Below is a small trained network, with its code and all its weights. Each question gives an input and a target symbol and asks what happens when units are switched off, that is, made to give their printed mean instead of their output.

import numpy as np


def w(rows, s, z=0):
    codes = np.array(rows[::2]) - 128.0
    scale = np.full(codes.shape[1], s)
    scale[-1] = z or s
    return codes * scale


def norm(h):
    return h / np.sqrt((h * h).mean(-1, keepdims=True) + 1e-5)


def f(y):
    return np.maximum(y, 0)


def softmax(a):
    e = np.exp(a - a.max(-1, keepdims=True))
    return e / e.sum(-1, keepdims=True)


def log_softmax(a):
    a = a - a.max(-1, keepdims=True)
    return a - np.log(np.exp(a).sum(-1, keepdims=True))


def net(x, mask):
    ids = ['ΓΔΣΨαζξτφ'.index(c) for c in x.split()]
    T = len(ids)
    res = E[ids] + P[:T]
    u = 0
    for l in range(2):
        q, k, v = (norm(res) @ M[l].T for M in (Q, K, V))
        z = softmax(np.where(np.tri(T) > 0, q @ k.T / 2**0.5, -1e9)) @ v
        res = res + np.where(mask[u], z, O[l][:, -1]) @ O[l][:, :-1]
        u += 1
        y = f(norm(res) @ A[l][:, :-1].T + A[l][:, -1])
        res = res + np.where(mask[u : u + 4], y, B[l][:, -1]) @ B[l][:, :-1]
        u += 4
    return log_softmax(norm(res)[-1] @ U[:, :-1].T + U[:, -1])


Q, K, V, O, A, B = {}, {}, {}, {}, {}, {}
E = w([
[143,156,201,101,81,134,60,168,104,108,78,100],'Γ',
[93,184,154,223,146,159,90,143,122,164,63,131],'Δ',
[253,119,154,228,191,151,104,114,208,144,118,107],'Σ',
[161,109,51,150,82,130,109,114,145,86,92,112],'Ψ',
[170,129,137,97,32,112,132,54,80,93,115,65],'α',
[125,107,111,130,74,143,123,123,137,116,68,182],'ζ',
[193,68,169,148,88,188,51,95,158,147,127,152],'ξ',
[134,136,69,96,186,148,109,129,36,132,42,153],'τ',
[129,118,135,141,131,175,116,43,100,175,75,154],'φ',
],0.0066)
P = w([
[112,145,153,118,142,122,254,163,111,146,85,86],'0',
[139,134,150,157,106,162,142,159,181,78,157,107],'1',
[137,99,60,180,92,139,65,81,126,169,120,81],'2',
[139,190,150,85,116,42,174,121,107,162,165,218],'3',
[124,163,150,131,122,158,124,142,186,57,177,139],'4',
[140,102,58,185,103,101,18,50,97,124,111,120],'5',
],0.0087)
Q[0] = w([
[113,155,158,104,135,253,220,151,200,46,150,103],'0.h1',
[71,109,32,137,49,187,37,56,70,169,46,85],'0.h1',
],0.0064)
K[0] = w([
[110,10,162,149,131,138,254,184,132,183,72,48],'0.h1',
[55,136,134,111,114,196,108,89,127,35,115,137],'0.h1',
],0.0061)
V[0] = w([
[122,172,221,118,95,128,135,202,183,36,152,158],'0.h1',
[109,110,253,186,121,220,109,27,141,179,145,169],'0.h1',
],0.0049)
O[0] = w([
[95,180,136,40,95,214,210,183,226,251,199,133,253],'0.h1',
[155,82,188,186,146,190,206,168,2,38,251,159,207],'0.h1',
],0.005,0.0023)
A[0] = w([
[111,107,120,87,148,3,67,96,202,216,73,87,85],'0.n1',
[59,142,142,95,213,57,131,217,67,196,79,143,36],'0.n2',
[87,154,119,51,138,135,178,153,193,196,237,88,2],'0.n3',
[183,106,144,218,178,134,60,67,137,117,149,130,43],'0.n4',
],0.0054,0.0043)
B[0] = w([
[110,58,203,186,152,104,164,142,118,122,215,157,251],'0.n1',
[158,121,26,110,4,115,50,134,90,132,168,225,169],'0.n2',
[225,73,60,188,254,113,113,183,129,149,176,151,171],'0.n3',
[56,148,61,86,92,91,132,142,73,87,84,116,207],'0.n4',
],0.0078,0.003)
Q[1] = w([
[152,147,96,122,104,76,124,163,67,202,134,167],'1.h1',
[118,136,200,142,153,106,160,122,130,1,76,155],'1.h1',
],0.0093)
K[1] = w([
[130,255,110,135,129,120,31,63,130,128,241,198],'1.h1',
[181,75,130,160,60,112,226,138,71,238,62,83],'1.h1',
],0.0066)
V[1] = w([
[127,98,159,2,111,92,118,149,84,157,142,115],'1.h1',
[94,180,186,133,169,101,146,189,103,158,97,60],'1.h1',
],0.0061)
O[1] = w([
[11,52,51,79,211,173,120,175,193,105,247,58,7],'1.h1',
[130,135,47,111,117,103,22,106,35,255,242,185,89],'1.h1',
],0.0049,0.0019)
A[1] = w([
[194,152,168,98,139,178,152,87,190,205,71,124,140],'1.n1',
[152,154,204,172,125,139,141,64,109,65,47,101,47],'1.n2',
[119,170,111,101,108,162,82,83,203,131,8,60,18],'1.n3',
[159,175,112,123,109,253,131,126,178,101,81,96,3],'1.n4',
],0.0072,0.0029)
B[1] = w([
[79,180,79,148,131,50,155,209,157,14,138,83,228],'1.n1',
[110,65,100,36,183,148,136,159,214,183,81,152,252],'1.n2',
[7,149,162,108,70,144,96,134,67,77,250,126,182],'1.n3',
[195,120,170,76,203,66,148,1,42,207,103,93,208],'1.n4',
],0.0075,0.004)
U = w([
[202,195,108,155,195,65,170,167,135,81,104,86,87],'Γ',
[176,106,153,60,190,159,158,80,146,201,59,157,173],'Δ',
[190,222,129,137,39,140,105,107,80,168,89,170,144],'Σ',
[133,73,179,215,132,53,104,85,185,190,158,153,126],'Ψ',
[125,130,27,93,159,177,76,168,208,179,207,145,184],'α',
[67,154,140,72,129,77,163,91,59,147,195,83,105],'ζ',
[148,96,165,179,145,225,199,153,96,56,181,136,121],'ξ',
[43,108,140,113,76,168,180,174,253,100,88,126,193],'τ',
[140,39,78,99,133,27,47,180,46,42,76,159,4],'φ',
],0.0078,0.0034)

Each question gives the input, a string of symbols that net reads in full, and the target symbol t.
The units are the heads (2 rows each of Q, K, V and O) and the neurons (one row each of A and B). Each row of codes is followed by its name. A weight is (code - 128) times the scale printed after its matrix; where a second scale follows, it is the last column's (O, A, B and U).
mask holds one flag per unit, layer by layer, with each layer's heads first. A switched-off unit (its flag False) gives its mean, the last column of its rows in O or B, instead of its output. The means were averaged over made-up inputs and are rounded, as every weight is.
A unit's drop is (log p(t) with every unit on - log p(t) with that unit switched off) / (log p(t) with every unit on - log p(t) with every unit switched off).
The circuit of an input: a set's keep is (log p(t) with only the set's units on - log p(t) with every unit switched off) / (log p(t) with every unit on - log p(t) with every unit switched off). Starting from all 10 units, units are removed one at a time, each time the one whose removal leaves the highest keep (on an exact tie, the one counted first), for as long as the keep stays at least 0.8.
circuit, biggest first: the units of the circuit, biggest drop first
unit that matters most: the unit with the biggest drop
k most important neurons: the k neurons with the biggest drops, biggest first
k most important neurons of layer l: the k neurons of layer l with the biggest drops, biggest first
drop of u: that unit's drop, to one decimal
input α τ ζ ξ Ψ, target α: circuit, biggest first -> 1.h1
input Δ ξ Σ τ ζ Γ, target Γ: circuit, biggest first -> 0.h1, 1.n1, 0.n3, 1.h1
input ζ τ ζ Γ α, target ζ: circuit, biggest first -> 1.n3, 1.n4, 0.h1
input Σ α Ψ, target ζ: circuit, biggest first -> 1.n3, 1.n4, 1.h1
input φ ζ ζ φ ζ Ψ, target Γ: circuit, biggest first -> 0.h1, 1.h1, 1.n1, 1.n4
input τ Γ α φ, target Δ: 3 most important neurons -> 1.n2, 1.n1, 0.n1
input τ Ψ ζ, target τ: circuit, biggest first -> 1.h1, 1.n1, 1.n2
input Γ α ξ ζ Δ, target Γ: 2 most important neurons -> 0.n3, 1.n1
input ζ Ψ ξ Ψ τ τ, target Ψ: circuit, biggest first -> 0.h1, 0.n1
input φ Γ ζ, target α: circuit, biggest first -> 0.n3, 0.h1
input ξ Ψ ζ ξ Δ Σ, target Σ: 2 most important neurons -> 0.n4, 0.n1
input Δ Γ Σ Σ, target Γ: 3 most important neurons -> 1.n1, 0.n1, 1.n3
input τ ξ Ψ ξ α, target τ: circuit, biggest first -> 0.n2, 1.n2, 1.h1
input ξ Ψ α Δ, target Σ: 2 most important neurons of layer 0 -> 0.n1, 0.n2
input ζ φ Ψ Γ, target α: circuit, biggest first -> 1.h1, 0.h1
input Γ α τ, target ζ: most important neuron of layer 1 -> 1.n3
input ζ ζ α, target Γ: circuit, biggest first -> 0.h1, 0.n3, 1.n1, 1.h1
input α Δ Δ Δ ζ ζ, target Γ: 3 most important neurons -> 1.n1, 0.n3, 1.n4
input α α Δ τ τ φ, target Ψ: 2 most important neurons -> 0.n1, 0.n2
input Γ Δ α, target Σ: unit that matters most -> 1.h1
input Δ ζ φ Ψ Ψ, target Δ: 2 most important neurons of layer 1 -> 1.n4, 1.n2
input Δ Σ φ, target φ: 2 most important neurons of layer 0 -> 0.n4, 0.n2
input ξ ξ α α α, target ξ: drop of 1.n4 -> 0.1
input ζ Σ φ Γ Δ ξ, target Σ: drop of 0.h1 -> 0.4
input α Γ φ ζ Γ Δ, target α: drop of 0.h1 -> 1.0
